Here is a tiny trained network, its code and every weight. The questions are about switching its units off for an input and a target symbol, where a switched-off unit gives its printed mean instead of its output.

import numpy as np


def w(rows, s, z=0):
    codes = np.array(rows[::2]) - 128.0
    scale = np.full(codes.shape[1], s)
    scale[-1] = z or s
    return codes * scale


def norm(h):
    return h / np.sqrt((h * h).mean(-1, keepdims=True) + 1e-5)


def f(y):
    return np.maximum(y, 0)


def softmax(a):
    e = np.exp(a - a.max(-1, keepdims=True))
    return e / e.sum(-1, keepdims=True)


def log_softmax(a):
    a = a - a.max(-1, keepdims=True)
    return a - np.log(np.exp(a).sum(-1, keepdims=True))


def net(x, mask):
    ids = ['βδεζθμξπσψω'.index(c) for c in x.split()]
    T = len(ids)
    res = E[ids] + P[:T]
    u = 0
    for l in range(2):
        r = norm(res)
        for j in range(3):
            rows = slice(2 * j, 2 * j + 2)
            q, k, v = (r @ M[l][rows].T for M in (Q, K, V))
            z = softmax(np.where(np.tri(T) > 0, q @ k.T / 2**0.5, -1e9)) @ v
            o = O[l][rows]
            res = res + np.where(mask[u + j], z, o[:, -1]) @ o[:, :-1]
        u += 3
        y = f(norm(res) @ A[l][:, :-1].T + A[l][:, -1])
        res = res + np.where(mask[u : u + 8], y, B[l][:, -1]) @ B[l][:, :-1]
        u += 8
    return log_softmax(norm(res)[-1] @ U[:, :-1].T + U[:, -1])


Q, K, V, O, A, B = {}, {}, {}, {}, {}, {}
E = w([
[214,157,157,134,96,72,129,115,81,118,110],'β',
[183,129,198,164,148,128,139,143,87,119,154],'δ',
[205,144,177,166,136,167,139,176,146,136,153],'ε',
[212,129,193,152,55,133,98,151,92,153,103],'ζ',
[198,106,151,158,108,188,181,134,97,109,63],'θ',
[131,128,76,99,147,106,189,146,44,86,165],'μ',
[96,137,155,112,210,109,154,181,169,153,124],'ξ',
[110,94,161,49,170,145,95,111,158,70,123],'π',
[36,120,185,115,96,176,210,113,130,171,112],'σ',
[97,6,159,128,121,82,136,97,130,133,144],'ψ',
[115,104,101,119,87,152,160,227,179,105,120],'ω',
],0.02)
P = w([
[215,126,239,9,90,139,239,172,143,139,214],'0',
[157,93,210,26,131,123,215,192,114,145,159],'1',
[200,161,194,106,116,121,180,131,146,110,200],'2',
[121,88,175,60,154,134,178,207,86,147,140],'3',
[191,139,159,136,130,130,146,120,142,119,180],'4',
[96,80,145,90,162,144,151,195,79,157,128],'5',
[180,123,130,156,140,136,120,113,135,124,168],'6',
[66,84,118,112,171,157,136,192,71,156,111],'7',
[170,107,104,172,153,142,93,106,129,125,155],'8',
[43,75,91,137,178,173,122,188,75,164,92],'9',
[148,94,72,186,167,149,77,106,129,125,136],'10',
[21,75,76,171,193,185,95,202,51,152,72],'11',
[114,87,58,206,179,154,81,103,136,113,115],'12',
],0.012)
Q[0] = w([
[145,95,154,123,150,139,138,123,74,108,84],'L0H1',
[129,61,140,146,148,145,157,170,86,149,178],'L0H1',
[193,171,153,200,153,111,125,137,101,88,138],'L0H2',
[104,114,153,78,116,150,103,249,54,131,74],'L0H2',
[117,175,103,77,138,123,110,26,237,120,140],'L0H3',
[157,203,113,221,87,110,131,68,146,138,195],'L0H3',
],0.014)
K[0] = w([
[81,142,73,147,112,134,77,124,122,148,142],'L0H1',
[110,133,71,165,123,172,61,113,109,118,116],'L0H1',
[127,142,186,187,184,158,49,170,104,138,119],'L0H2',
[43,100,37,176,108,154,65,97,165,119,42],'L0H2',
[176,124,205,36,104,121,162,139,147,128,186],'L0H3',
[250,184,159,139,109,63,157,163,17,173,93],'L0H3',
],0.011)
V[0] = w([
[92,85,102,112,104,177,74,162,171,73,109],'L0H1',
[158,168,151,164,125,129,1,112,65,209,74],'L0H1',
[110,145,110,96,38,143,48,223,79,117,150],'L0H2',
[116,139,117,238,117,79,130,170,102,198,146],'L0H2',
[147,96,90,142,53,218,162,112,58,81,146],'L0H3',
[141,153,77,96,192,134,149,63,148,58,64],'L0H3',
],0.0067)
O[0] = w([
[143,83,102,80,164,121,127,164,181,149,174,62],'L0H1',
[156,109,77,23,147,187,215,23,133,128,100,112],'L0H1',
[76,142,102,2,69,110,82,138,180,53,87,226],'L0H2',
[150,129,159,164,187,73,195,148,140,44,43,123],'L0H2',
[49,169,185,160,114,228,108,85,123,58,141,254],'L0H3',
[132,188,98,221,82,176,89,121,55,193,188,36],'L0H3',
],0.0085,0.0047)
A[0] = w([
[184,191,110,183,111,153,135,110,144,136,125,123],'L0N1',
[86,102,76,153,80,112,143,150,151,150,99,94],'L0N2',
[121,69,123,135,165,103,122,138,199,149,158,141],'L0N3',
[166,140,129,158,120,124,135,71,250,111,138,2],'L0N4',
[172,131,102,179,131,147,120,129,143,99,164,157],'L0N5',
[127,162,113,168,140,61,70,65,147,98,146,120],'L0N6',
[97,96,125,165,112,158,146,172,116,216,99,110],'L0N7',
[132,47,138,140,129,175,158,182,165,105,165,214],'L0N8',
],0.012,0.0025)
B[0] = w([
[139,151,113,77,65,43,113,115,88,135,92,161],'L0N1',
[102,171,84,157,130,93,118,135,170,146,56,141],'L0N2',
[166,148,114,158,101,130,191,143,85,55,88,165],'L0N3',
[140,143,105,97,164,130,117,179,87,246,128,154],'L0N4',
[114,150,132,80,151,199,91,131,179,68,137,167],'L0N5',
[154,69,101,84,69,128,142,124,147,174,204,149],'L0N6',
[120,75,135,84,122,100,113,145,155,158,199,179],'L0N7',
[120,179,116,87,97,93,95,96,76,114,89,254],'L0N8',
],0.011,0.0075)
Q[1] = w([
[158,105,119,125,130,86,128,55,161,137,201],'L1H1',
[66,133,108,100,131,83,161,124,132,56,154],'L1H1',
[90,128,82,65,132,169,198,163,13,58,182],'L1H2',
[98,63,164,93,124,133,113,154,9,133,85],'L1H2',
[67,62,116,67,132,135,163,173,4,118,152],'L1H3',
[109,50,182,138,101,143,98,139,66,175,38],'L1H3',
],0.011)
K[1] = w([
[179,85,145,145,39,77,139,147,121,140,223],'L1H1',
[42,154,69,224,55,96,81,164,109,87,153],'L1H1',
[64,66,117,234,126,112,46,125,154,132,96],'L1H2',
[61,102,1,140,186,131,142,31,148,119,102],'L1H2',
[37,50,63,248,129,132,62,90,188,147,70],'L1H3',
[80,153,1,96,204,154,169,34,122,144,105],'L1H3',
],0.0092)
V[1] = w([
[143,113,119,184,31,115,104,187,119,197,153],'L1H1',
[106,97,147,160,171,87,87,104,95,141,220],'L1H1',
[169,9,141,215,92,138,1,66,148,103,3],'L1H2',
[141,125,8,172,128,59,199,71,68,53,111],'L1H2',
[252,220,138,152,216,173,57,208,133,136,86],'L1H3',
[88,163,168,151,101,159,200,167,204,205,32],'L1H3',
],0.0075)
O[1] = w([
[54,98,85,102,131,69,159,109,117,117,84,94],'L1H1',
[231,61,191,105,110,163,140,98,146,105,11,2],'L1H1',
[152,140,186,94,114,2,99,93,26,112,115,37],'L1H2',
[160,115,181,125,54,126,154,191,111,89,113,109],'L1H2',
[173,202,46,128,172,162,78,149,81,98,88,52],'L1H3',
[106,152,154,185,123,82,110,150,215,198,3,64],'L1H3',
],0.0097,0.0059)
A[1] = w([
[133,125,120,75,91,142,137,155,80,144,119,253],'L1N1',
[203,99,14,187,157,100,222,174,110,149,121,78],'L1N2',
[146,173,185,129,117,136,118,38,128,68,114,183],'L1N3',
[255,166,145,152,157,123,126,51,162,107,156,130],'L1N4',
[165,153,131,75,163,119,132,89,175,43,85,56],'L1N5',
[166,153,98,80,146,60,137,84,148,102,123,118],'L1N6',
[156,172,134,103,166,186,72,97,168,116,137,102],'L1N7',
[208,56,65,99,191,76,156,99,176,73,108,140],'L1N8',
],0.012,0.0034)
B[1] = w([
[125,154,107,173,132,103,133,107,153,136,140,247],'L1N1',
[174,59,94,137,52,159,93,137,84,147,28,142],'L1N2',
[104,82,70,153,171,136,110,69,94,132,72,209],'L1N3',
[142,143,199,156,199,131,86,198,159,134,217,156],'L1N4',
[151,102,93,5,122,116,181,87,169,73,119,174],'L1N5',
[126,122,106,140,67,178,141,122,162,115,111,163],'L1N6',
[117,96,128,127,92,112,150,137,79,148,79,188],'L1N7',
[127,138,112,217,152,134,132,116,82,58,145,145],'L1N8',
],0.013,0.012)
U = w([
[198,178,93,204,115,100,124,89,217,108,205,166],'β',
[177,117,183,132,230,143,100,153,143,104,153,252],'δ',
[182,222,138,51,148,149,143,204,79,157,131,119],'ε',
[156,134,107,3,112,146,165,102,161,75,91,135],'ζ',
[79,196,127,192,140,137,113,56,63,154,111,129],'θ',
[93,180,181,160,67,254,173,170,117,34,192,29],'μ',
[207,111,79,164,71,150,172,212,126,184,83,114],'ξ',
[132,74,49,49,126,138,52,145,94,208,245,76],'π',
[66,71,163,172,155,140,126,134,229,168,138,226],'σ',
[134,98,203,104,86,29,166,153,63,110,177,127],'ψ',
[41,179,99,106,117,35,60,230,172,85,141,98],'ω',
],0.0077,0.0033)

Each question gives the input, a string of symbols that net reads in full, and the target symbol t.
The units are the heads (2 rows each of Q, K, V and O) and the neurons (one row each of A and B). Each row of codes is followed by its name. A weight is (code - 128) times the scale printed after its matrix; where a second scale follows, it is the last column's (O, A, B and U).
mask holds one flag per unit, layer by layer, with each layer's heads first. A switched-off unit (its flag False) gives its mean, the last column of its rows in O or B, instead of its output. The means were averaged over made-up inputs and are rounded, as every weight is.
A unit's drop is (log p(t) with every unit on - log p(t) with that unit switched off) / (log p(t) with every unit on - log p(t) with every unit switched off).
The circuit of an input: a set's keep is (log p(t) with only the set's units on - log p(t) with every unit switched off) / (log p(t) with every unit on - log p(t) with every unit switched off). Starting from the 12 units with the biggest drops (on a tie, the unit counted first), units are removed one at a time, each time the one whose removal leaves the highest keep (on an exact tie, the one counted first), for as long as the keep stays at least 0.8.
units of the circuit, in order: the units of the circuit, biggest drop first
unit that matters most: the unit with the biggest drop
k most important neurons: the k neurons with the biggest drops, biggest first
heads that matter: for each layer, one digit per head in row order, 1 if its drop is at least 0.15 and else 0, layers parted by /
input ζ ζ ζ π ζ π π, target π: units of the circuit, in order	L0H3
input μ ζ μ θ σ δ μ ζ μ, target ζ: units of the circuit, in order	L1H1; L1N5; L0H1
input β π ζ θ δ ζ ζ μ ω ξ ζ π ζ, target π: units of the circuit, in order	L0H1; L0N4
input ζ π ζ μ μ ξ β ζ, target ξ: heads that matter	001 / 000
input π ζ δ ζ σ ζ ζ ξ ζ, target ξ: 2 most important neurons	L0N4; L1N7
input ζ θ ζ ω θ ζ ζ θ ζ ζ ξ, target ξ: units of the circuit, in order	L1N2; L0H3
input β ζ θ ζ μ μ δ θ ζ ε, target θ: heads that matter	101 / 100
input ζ ξ σ θ ζ θ ζ σ μ β, target σ: heads that matter	100 / 001
input ζ ε ζ μ ζ π θ ψ ζ δ, target ψ: heads that matter	000 / 011
input ψ ε ζ π μ ε, target π: heads that matter	010 / 000
input ζ β δ δ ζ ζ μ ζ θ μ ζ σ ζ, target σ: units of the circuit, in order	L0H1; L1H3; L0N4
input ζ δ β θ β ζ θ μ δ β ζ ζ, target ζ: heads that matter	100 / 000
input ψ ζ ζ ζ μ δ ζ ζ π μ, target π: heads that matter	011 / 000
input ζ ζ β ε, target ζ: heads that matter	001 / 000
input δ μ ζ β ξ μ θ μ ζ δ ζ, target δ: heads that matter	110 / 100
input ψ θ ζ σ ξ μ, target σ: heads that matter	000 / 011
input ω δ ζ ξ ζ ξ ζ θ ζ ζ, target θ: unit that matters most	L0H1
input μ ζ θ μ μ σ μ ζ ψ β μ μ ε, target ε: 2 most important neurons	L0N4; L0N5
input ζ ζ θ π ζ, target θ: 2 most important neurons	L0N7; L1N5
input θ π μ ζ ξ π δ, target δ: heads that matter	010 / 000
input ζ ζ θ μ θ ζ δ, target δ: units of the circuit, in order	L1N4; L0H2
input μ θ μ θ μ ζ μ θ, target μ: units of the circuit, in order	L0N7; L1H2; L0H3
input δ σ ζ ω, target ω: unit that matters most	L1H1
input δ ψ ζ ζ μ ζ π σ ζ ψ ζ ζ, target ψ: heads that matter	000 / 010
input ζ θ μ β, target μ: heads that matter	000 / 010
input ω ζ ζ ζ μ π ζ μ θ, target θ: units of the circuit, in order	L0H3; L1N3
input σ θ ξ μ ψ, target ψ: units of the circuit, in order	L0N3; L1H2
input π ζ β β ξ ε, target ξ: heads that matter	001 / 000
input θ ζ θ δ, target θ: heads that matter	000 / 000
input ζ ξ ζ ζ μ, target μ: units of the circuit, in order	L0H1; L1H2
